Below are the code and all the weights of a small trained network. Each question names an input and a class and asks about switching units off, where a switched-off unit gives its printed mean instead of its output.

import numpy as np


def w(rows, s, z=0):
    codes = np.array(rows[::2]) - 128.0
    scale = np.full(codes.shape[1], s)
    scale[-1] = z or s
    return codes * scale


def f(y):
    return y / 2 * (1 + np.tanh(0.7978845608 * (y + 0.044715 * y**3)))


def log_softmax(a):
    a = a - a.max(-1, keepdims=True)
    return a - np.log(np.exp(a).sum(-1, keepdims=True))


def net(x, mask):
    res = np.array(x, float).reshape(1, 5) / 4 @ E
    y = f(res @ A[0][:, :-1].T + A[0][:, -1])
    res = res + np.where(mask, y, B[0][:, -1]) @ B[0][:, :-1]
    return log_softmax(res[-1] @ U[:, :-1].T + U[:, -1])


A, B = {}, {}
E = w([
[77,156,116,24,59,176,196,202,112],'x0',
[105,186,114,123,109,71,2,222,161],'x1',
[216,169,114,169,168,76,41,115,136],'x2',
[87,105,215,163,240,115,96,64,61],'x3',
[131,72,31,147,138,209,76,113,234],'x4',
],0.0051)
A[0] = w([
[196,111,1,168,141,150,74,91,239,197],'N0',
[126,106,57,110,98,180,123,155,203,206],'N1',
[91,90,67,74,64,197,180,151,170,174],'N2',
[98,92,76,72,58,214,177,152,175,165],'N3',
[134,61,161,171,191,150,125,45,98,223],'N4',
[133,59,174,166,203,141,123,37,104,254],'N5',
[195,156,102,149,84,76,136,129,133,222],'N6',
[159,161,111,158,138,76,23,162,167,250],'N7',
[70,154,181,59,116,128,182,154,68,187],'N8',
[115,175,131,166,159,73,29,172,159,185],'N9',
[74,149,200,49,104,121,201,152,55,187],'N10',
[122,137,175,147,182,93,87,108,94,148],'N11',
[92,118,74,83,76,187,170,157,156,198],'N12',
[130,52,159,173,192,139,137,62,112,200],'N13',
],0.0064,0.0026)
B[0] = w([
[180,21,183,46,203,228,74,127,145,254],'N0',
[89,70,121,54,171,178,57,101,194,209],'N1',
[9,126,13,55,63,94,39,167,212,222],'N2',
[7,132,2,74,66,98,42,157,211,225],'N3',
[29,88,152,160,192,152,168,52,215,218],'N4',
[29,97,144,130,195,143,170,61,223,234],'N5',
[181,167,184,100,129,111,94,176,96,167],'N6',
[146,164,137,56,94,106,63,195,140,228],'N7',
[166,84,182,56,175,183,69,145,147,205],'N8',
[140,189,116,70,56,66,50,242,128,204],'N9',
[184,94,190,62,181,189,73,138,132,224],'N10',
[69,131,93,106,114,111,116,126,186,170],'N11',
[60,111,36,39,95,130,9,165,201,210],'N12',
[8,104,146,171,192,137,187,46,217,206],'N13',
],0.0053,0.0057)
U = w([
[66,94,98,96,135,151,89,128,173,136],'0',
[124,122,19,253,84,162,208,140,24,2],'1',
[98,107,162,214,174,142,238,56,138,132],'2',
[121,203,100,136,72,57,117,164,109,139],'3',
[230,115,181,97,150,168,104,148,93,147],'4',
[150,125,84,237,85,138,188,105,44,54],'5',
],0.0076,0.0069)

Each question gives the input, the list of numbers given to net, and the class t.
The units are the neurons (one row each of A and B). Each row of codes is followed by its name. A weight is (code - 128) times the scale printed after its matrix; where a second scale follows, it is the last column's (A, B and U).
mask holds one flag per neuron, in row order. A switched-off neuron (its flag False) gives its mean, the last column of its row in B, instead of its output. The means were averaged over made-up inputs and are rounded, as every weight is.
A unit's drop is (log p(t) with every unit on - log p(t) with that unit switched off) / (log p(t) with every unit on - log p(t) with every unit switched off).
The circuit of an input: a set's keep is (log p(t) with only the set's units on - log p(t) with every unit switched off) / (log p(t) with every unit on - log p(t) with every unit switched off). Starting from the 12 units with the biggest drops (on a tie, the unit counted first), units are removed one at a time, each time the one whose removal leaves the highest keep (on an exact tie, the one counted first), for as long as the keep stays at least 0.8.
units of the circuit, in order: the units of the circuit, biggest drop first
top k neurons: the k neurons with the biggest drops, biggest first
drop of u: that unit's drop, to one decimal
input [-3,6,-1,7,0], class 3: units of the circuit, in order => N9, N0, N1
input [-1,-5,-1,-6,-2], class 3: top 4 neurons => N0, N5, N4, N13
input [-3,-5,-2,-7,-6], class 3: units of the circuit, in order => N0
input [2,1,6,4,2], class 4: top 3 neurons => N3, N2, N12
input [7,4,-7,7,-3], class 4: top 2 neurons => N10, N8
input [2,-3,8,-7,-7], class 4: top 3 neurons => N3, N2, N6
input [-8,3,7,-4,1], class 4: drop of N0 => 0.4
input [-7,-8,8,-6,4], class 2: drop of N3 => 0.2
input [5,7,6,1,-3], class 3: top 2 neurons => N0, N9
input [5,7,7,3,5], class 4: drop of N10 => -0.1
input [-5,1,5,-3,-4], class 3: drop of N8 => 0.2
